Below is a small trained network, with its code and all its weights. Each question gives an input and a target symbol and asks what happens when units are switched off, that is, made to give their printed mean instead of their output.

import numpy as np


def w(rows, s, z=0):
    codes = np.array(rows[::2]) - 128.0
    scale = np.full(codes.shape[1], s)
    scale[-1] = z or s
    return codes * scale


def f(y):
    return y / 2 * (1 + np.tanh(0.7978845608 * (y + 0.044715 * y**3)))


def softmax(a):
    e = np.exp(a - a.max(-1, keepdims=True))
    return e / e.sum(-1, keepdims=True)


def log_softmax(a):
    a = a - a.max(-1, keepdims=True)
    return a - np.log(np.exp(a).sum(-1, keepdims=True))


def net(x, mask):
    ids = ['αβγδεζηλμξτφω'.index(c) for c in x.split()]
    T = len(ids)
    res = E[ids] + P[:T]
    r = res
    for j in range(2):
        rows = slice(3 * j, 3 * j + 3)
        q, k, v = (r @ M[0][rows].T for M in (Q, K, V))
        z = softmax(np.where(np.tri(T) > 0, q @ k.T / 3**0.5, -1e9)) @ v
        o = O[0][rows]
        res = res + np.where(mask[j], z, o[:, -1]) @ o[:, :-1]
    y = f(res @ A[0][:, :-1].T + A[0][:, -1])
    res = res + np.where(mask[2:10], y, B[0][:, -1]) @ B[0][:, :-1]
    return log_softmax(res[-1] @ U[:, :-1].T + U[:, -1])


Q, K, V, O, A, B = {}, {}, {}, {}, {}, {}
E = w([
[187,103,166,63,131],'α',
[138,108,163,67,133],'β',
[162,136,118,153,88],'γ',
[155,119,113,118,62],'δ',
[131,73,159,53,160],'ε',
[133,76,217,144,52],'ζ',
[118,238,174,35,85],'η',
[127,172,176,147,97],'λ',
[253,113,103,154,99],'μ',
[130,153,118,82,119],'ξ',
[66,213,119,79,199],'τ',
[144,150,246,107,226],'φ',
[117,147,202,202,51],'ω',
],0.02)
P = w([
[100,115,96,122,107],'0',
[125,92,101,128,101],'1',
[67,125,123,129,125],'2',
[60,161,133,129,130],'3',
[72,141,138,130,140],'4',
[77,134,155,127,152],'5',
[119,124,155,135,164],'6',
[161,181,11,160,106],'7',
[110,151,71,98,154],'8',
],0.011)
Q[0] = w([
[169,144,122,151,123],'H0',
[130,151,116,104,124],'H0',
[181,113,64,119,187],'H0',
[100,183,164,17,211],'H1',
[130,76,125,138,49],'H1',
[146,98,181,247,92],'H1',
],0.011)
K[0] = w([
[221,69,154,130,132],'H0',
[212,178,100,131,152],'H0',
[197,138,81,67,137],'H0',
[157,97,126,91,254],'H1',
[42,124,164,90,152],'H1',
[75,91,169,114,75],'H1',
],0.011)
V[0] = w([
[133,58,199,161,61],'H0',
[145,4,183,175,185],'H0',
[131,101,174,254,90],'H0',
[163,180,197,99,191],'H1',
[159,119,100,196,193],'H1',
[99,41,72,25,114],'H1',
],0.009)
O[0] = w([
[196,110,163,89,150,122],'H0',
[79,107,110,162,225,2],'H0',
[226,192,254,153,135,40],'H0',
[60,102,195,134,105,217],'H1',
[86,219,168,150,103,49],'H1',
[160,87,49,114,76,164],'H1',
],0.0078,0.0091)
A[0] = w([
[45,136,112,161,143,202],'N0',
[154,151,121,2,143,249],'N1',
[105,211,107,42,111,31],'N2',
[152,103,193,165,104,181],'N3',
[216,150,95,223,161,185],'N4',
[148,141,165,130,142,115],'N5',
[202,154,50,140,82,174],'N6',
[97,203,132,57,146,103],'N7',
],0.0091,0.0018)
B[0] = w([
[70,173,116,63,147,148],'N0',
[152,94,151,254,135,251],'N1',
[130,56,165,64,159,228],'N2',
[141,137,166,132,142,149],'N3',
[99,165,114,62,177,137],'N4',
[55,113,143,90,146,136],'N5',
[71,153,160,95,116,190],'N6',
[137,84,39,117,133,196],'N7',
],0.0078,0.013)
U = w([
[119,83,97,189,213,60],'α',
[63,66,125,235,126,32],'β',
[142,143,125,127,126,15],'γ',
[179,144,113,134,73,154],'δ',
[100,36,48,216,220,254],'ε',
[163,42,192,153,147,15],'ζ',
[136,24,145,70,78,93],'η',
[130,116,154,151,106,180],'λ',
[195,118,95,49,168,186],'μ',
[90,98,95,147,97,182],'ξ',
[65,110,37,97,158,1],'τ',
[2,119,153,169,152,234],'φ',
[145,133,181,131,140,149],'ω',
],0.0078,0.0034)

Each question gives the input, a string of symbols that net reads in full, and the target symbol t.
The units are the heads (3 rows each of Q, K, V and O) and the neurons (one row each of A and B). Each row of codes is followed by its name. A weight is (code - 128) times the scale printed after its matrix; where a second scale follows, it is the last column's (O, A, B and U).
mask holds one flag per unit, heads first, then neurons. A switched-off unit (its flag False) gives its mean, the last column of its rows in O or B, instead of its output. The means were averaged over made-up inputs and are rounded, as every weight is.
A unit's drop is (log p(t) with every unit on - log p(t) with that unit switched off) / (log p(t) with every unit on - log p(t) with every unit switched off).
The circuit of an input: a set's keep is (log p(t) with only the set's units on - log p(t) with every unit switched off) / (log p(t) with every unit on - log p(t) with every unit switched off). Starting from all 10 units, units are removed one at a time, each time the one whose removal leaves the highest keep (on an exact tie, the one counted first), for as long as the keep stays at least 0.8.
circuit, biggest first: the units of the circuit, biggest drop first
most important unit: the unit with the biggest drop
heads that matter: for each layer, one digit per head in row order, 1 if its drop is at least 0.15 and else 0, layers parted by /
drop of u: that unit's drop, to one decimal
input γ ε η δ η η λ μ, target μ: circuit, biggest first	(N4, N1)
input α φ β, target φ: circuit, biggest first	(H1, H0)
input φ λ φ α, target φ: most important unit	H1
input ζ ζ η γ ε φ β, target φ: heads that matter	01
input ε ε ε ε φ, target φ: heads that matter	11
input η η λ ε φ ε, target φ: heads that matter	01
input η η η, target η: circuit, biggest first	(H0, N2)
input ε δ φ η α α β δ φ, target φ: heads that matter	01
input ε ε η η, target η: circuit, biggest first	(N2, H0)
input λ ε η ε ε τ, target τ: circuit, biggest first	(H0, N0, N7)
input ε γ η φ η η, target φ: drop of H0	0.1
input ζ δ ε δ ε ε, target ε: drop of N2	0.2
input ξ ε ε ε, target ε: drop of N6	0.1
input ε β β, target ε: drop of N0	0.0
